Below is a small trained network, with its code and all its weights. Each question gives an input and a target symbol and asks what happens when units are switched off, that is, made to give their printed mean instead of their output.

import numpy as np


def w(rows, s, z=0):
    codes = np.array(rows[::2]) - 128.0
    scale = np.full(codes.shape[1], s)
    scale[-1] = z or s
    return codes * scale


def norm(h):
    return h / np.sqrt((h * h).mean(-1, keepdims=True) + 1e-5)


def f(y):
    return np.maximum(y, 0)


def softmax(a):
    e = np.exp(a - a.max(-1, keepdims=True))
    return e / e.sum(-1, keepdims=True)


def log_softmax(a):
    a = a - a.max(-1, keepdims=True)
    return a - np.log(np.exp(a).sum(-1, keepdims=True))


def net(x, mask):
    ids = ['ΘΣΦαβγδεητψ'.index(c) for c in x.split()]
    T = len(ids)
    res = E[ids] + P[:T]
    u = 0
    for l in range(2):
        r = norm(res)
        for j in range(2):
            rows = slice(2 * j, 2 * j + 2)
            q, k, v = (r @ M[l][rows].T for M in (Q, K, V))
            z = softmax(np.where(np.tri(T) > 0, q @ k.T / 2**0.5, -1e9)) @ v
            o = O[l][rows]
            res = res + np.where(mask[u + j], z, o[:, -1]) @ o[:, :-1]
        u += 2
        y = f(norm(res) @ A[l][:, :-1].T + A[l][:, -1])
        res = res + np.where(mask[u : u + 8], y, B[l][:, -1]) @ B[l][:, :-1]
        u += 8
    return log_softmax(norm(res)[-1] @ U[:, :-1].T + U[:, -1])


Q, K, V, O, A, B = {}, {}, {}, {}, {}, {}
E = w([
[167,198,104,103],'Θ',
[94,162,168,136],'Σ',
[70,158,187,145],'Φ',
[151,192,126,113],'α',
[102,157,158,128],'β',
[96,168,162,136],'γ',
[135,178,134,125],'δ',
[243,124,7,156],'ε',
[172,195,2,178],'η',
[60,115,116,76],'τ',
[145,9,117,13],'ψ',
],0.007)
P = w([
[93,47,224,116],'0',
[155,50,170,34],'1',
[2,185,248,81],'2',
[141,103,139,137],'3',
[68,196,148,93],'4',
[135,92,105,177],'5',
[97,188,115,132],'6',
[139,92,72,193],'7',
[102,176,89,146],'8',
[127,86,69,206],'9',
[161,212,87,78],'10',
],0.0041)
Q[0] = w([
[159,203,74,93],'L0H0',
[153,195,70,165],'L0H0',
[111,255,128,200],'L0H1',
[134,180,157,93],'L0H1',
],0.0076)
K[0] = w([
[64,255,122,149],'L0H0',
[17,124,203,189],'L0H0',
[79,164,15,109],'L0H1',
[11,145,138,55],'L0H1',
],0.0062)
V[0] = w([
[105,146,152,95],'L0H0',
[2,187,118,203],'L0H0',
[184,52,188,136],'L0H1',
[66,59,75,44],'L0H1',
],0.0058)
O[0] = w([
[28,202,121,187,247],'L0H0',
[57,45,203,130,251],'L0H0',
[196,62,144,178,39],'L0H1',
[3,69,15,139,75],'L0H1',
],0.005,0.0023)
A[0] = w([
[235,172,85,65,102],'L0N0',
[25,152,149,115,105],'L0N1',
[48,76,246,195,101],'L0N2',
[58,20,141,72,141],'L0N3',
[63,138,166,40,206],'L0N4',
[21,135,123,155,155],'L0N5',
[111,186,166,70,3],'L0N6',
[156,1,147,180,113],'L0N7',
],0.0039,0.0015)
B[0] = w([
[30,143,203,144,162],'L0N0',
[148,203,195,113,248],'L0N1',
[164,176,39,66,234],'L0N2',
[206,244,127,174,164],'L0N3',
[58,253,141,139,252],'L0N4',
[125,146,60,147,239],'L0N5',
[123,110,132,75,181],'L0N6',
[198,60,164,128,140],'L0N7',
],0.0028,0.0035)
Q[1] = w([
[116,30,128,73],'L1H0',
[87,110,105,71],'L1H0',
[219,206,89,112],'L1H1',
[254,50,7,178],'L1H1',
],0.0049)
K[1] = w([
[121,105,240,2],'L1H0',
[109,118,199,98],'L1H0',
[130,19,210,131],'L1H1',
[201,139,225,152],'L1H1',
],0.0045)
V[1] = w([
[87,183,164,105],'L1H0',
[146,139,139,169],'L1H0',
[171,86,175,1],'L1H1',
[129,110,99,58],'L1H1',
],0.0064)
O[1] = w([
[55,17,101,107,254],'L1H0',
[223,148,58,2,132],'L1H0',
[56,38,73,233,109],'L1H1',
[85,74,232,154,114],'L1H1',
],0.0029,0.0045)
A[1] = w([
[150,2,116,104,252],'L1N0',
[125,100,29,179,242],'L1N1',
[114,45,250,55,132],'L1N2',
[60,114,165,35,84],'L1N3',
[32,139,149,222,144],'L1N4',
[69,183,133,116,165],'L1N5',
[145,203,82,15,130],'L1N6',
[45,164,151,148,111],'L1N7',
],0.0049,0.0032)
B[1] = w([
[125,192,167,241,152],'L1N0',
[112,225,163,10,162],'L1N1',
[83,213,51,80,151],'L1N2',
[141,209,164,188,188],'L1N3',
[246,32,148,71,201],'L1N4',
[213,102,42,138,254],'L1N5',
[75,43,194,215,228],'L1N6',
[114,3,118,161,219],'L1N7',
],0.0034,0.0055)
U = w([
[162,151,140,109,48],'Θ',
[177,153,130,116,43],'Σ',
[107,119,171,40,121],'Φ',
[149,118,148,105,40],'α',
[162,128,134,115,46],'β',
[98,85,106,190,91],'γ',
[154,32,185,219,219],'δ',
[189,200,121,184,168],'ε',
[130,231,111,105,195],'η',
[54,78,1,119,102],'τ',
[199,61,60,32,255],'ψ',
],0.0082,0.0037)

Each question gives the input, a string of symbols that net reads in full, and the target symbol t.
The units are the heads (2 rows each of Q, K, V and O) and the neurons (one row each of A and B). Each row of codes is followed by its name. A weight is (code - 128) times the scale printed after its matrix; where a second scale follows, it is the last column's (O, A, B and U).
mask holds one flag per unit, layer by layer, with each layer's heads first. A switched-off unit (its flag False) gives its mean, the last column of its rows in O or B, instead of its output. The means were averaged over made-up inputs and are rounded, as every weight is.
A unit's drop is (log p(t) with every unit on - log p(t) with that unit switched off) / (log p(t) with every unit on - log p(t) with every unit switched off).
The circuit of an input: a set's keep is (log p(t) with only the set's units on - log p(t) with every unit switched off) / (log p(t) with every unit on - log p(t) with every unit switched off). Starting from the 12 units with the biggest drops (on a tie, the unit counted first), units are removed one at a time, each time the one whose removal leaves the highest keep (on an exact tie, the one counted first), for as long as the keep stays at least 0.8.
circuit, biggest first: the units of the circuit, biggest drop first
k most important neurons of layer l: the k neurons of layer l with the biggest drops, biggest first
which heads matter: for each layer, one digit per head in row order, 1 if its drop is at least 0.15 and else 0, layers parted by /
input η ε δ γ ε, target η: which heads matter -> 00 / 10
input γ δ γ Φ τ δ τ Φ, target τ: 2 most important neurons of layer 1 -> [L1N6, L1N4]
input Θ δ δ δ τ Φ γ δ γ α, target δ: which heads matter -> 01 / 10
input δ ε Θ β, target ε: circuit, biggest first -> [L0H0]
input ψ τ γ δ γ δ, target δ: which heads matter -> 11 / 01
input δ γ γ τ α τ δ Θ, target τ: circuit, biggest first -> [L0H1, L0H0]
input γ δ δ Θ Φ τ ψ α, target ψ: which heads matter -> 00 / 00
input γ Θ δ δ γ Θ, target δ: which heads matter -> 01 / 00
input Σ Σ α Θ τ τ τ ψ Θ, target τ: which heads matter -> 00 / 00
input δ τ δ α δ ψ δ β, target ψ: circuit, biggest first -> [L1N4, L1N6]
input Θ δ Φ ε Θ γ, target ε: which heads matter -> 10 / 11
input Θ β δ ε γ Σ, target ε: circuit, biggest first -> [L0H0, L1H0]
input δ δ α δ Φ δ τ Σ, target τ: 3 most important neurons of layer 1 -> [L1N6, L1N0, L1N5]
input γ τ δ δ, target τ: circuit, biggest first -> [L0H1]
input δ ψ δ β, target ψ: which heads matter -> 00 / 01
input γ Θ γ τ τ τ α, target τ: which heads matter -> 01 / 00
input δ δ Σ Θ γ δ, target δ: which heads matter -> 11 / 00
input ψ ψ τ τ γ Σ, target τ: which heads matter -> 01 / 00
input η δ δ δ δ δ δ ψ ψ, target η: 2 most important neurons of layer 1 -> [L1N0, L1N7]
input δ δ δ α δ δ Θ τ ψ Σ, target ψ: which heads matter -> 00 / 00
input α Φ Φ ψ δ η δ Φ ψ Θ, target ψ: 4 most important neurons of layer 1 -> [L1N4, L1N1, L1N3, L1N0]
input τ ψ τ, target τ: circuit, biggest first -> [L0H1]
input δ δ δ δ γ τ Σ δ, target τ: which heads matter -> 11 / 01
input δ δ Θ ψ γ Θ, target ψ: 3 most important neurons of layer 1 -> [L1N4, L1N6, L1N1]
input α δ γ Θ α γ δ ε ε γ, target ε: which heads matter -> 01 / 11
input ε γ δ δ δ Θ ψ α, target ψ: which heads matter -> 00 / 01
input η γ δ Θ, target δ: 2 most important neurons of layer 1 -> [L1N6, L1N1]
input γ δ δ ψ Σ Φ, target ψ: most important neuron of layer 1 -> [L1N4]
input δ δ Θ γ α ψ δ Φ, target ψ: 3 most important neurons of layer 1 -> [L1N4, L1N6, L1N3]
input δ ψ δ Σ, target ψ: 2 most important neurons of layer 1 -> [L1N6, L1N4]
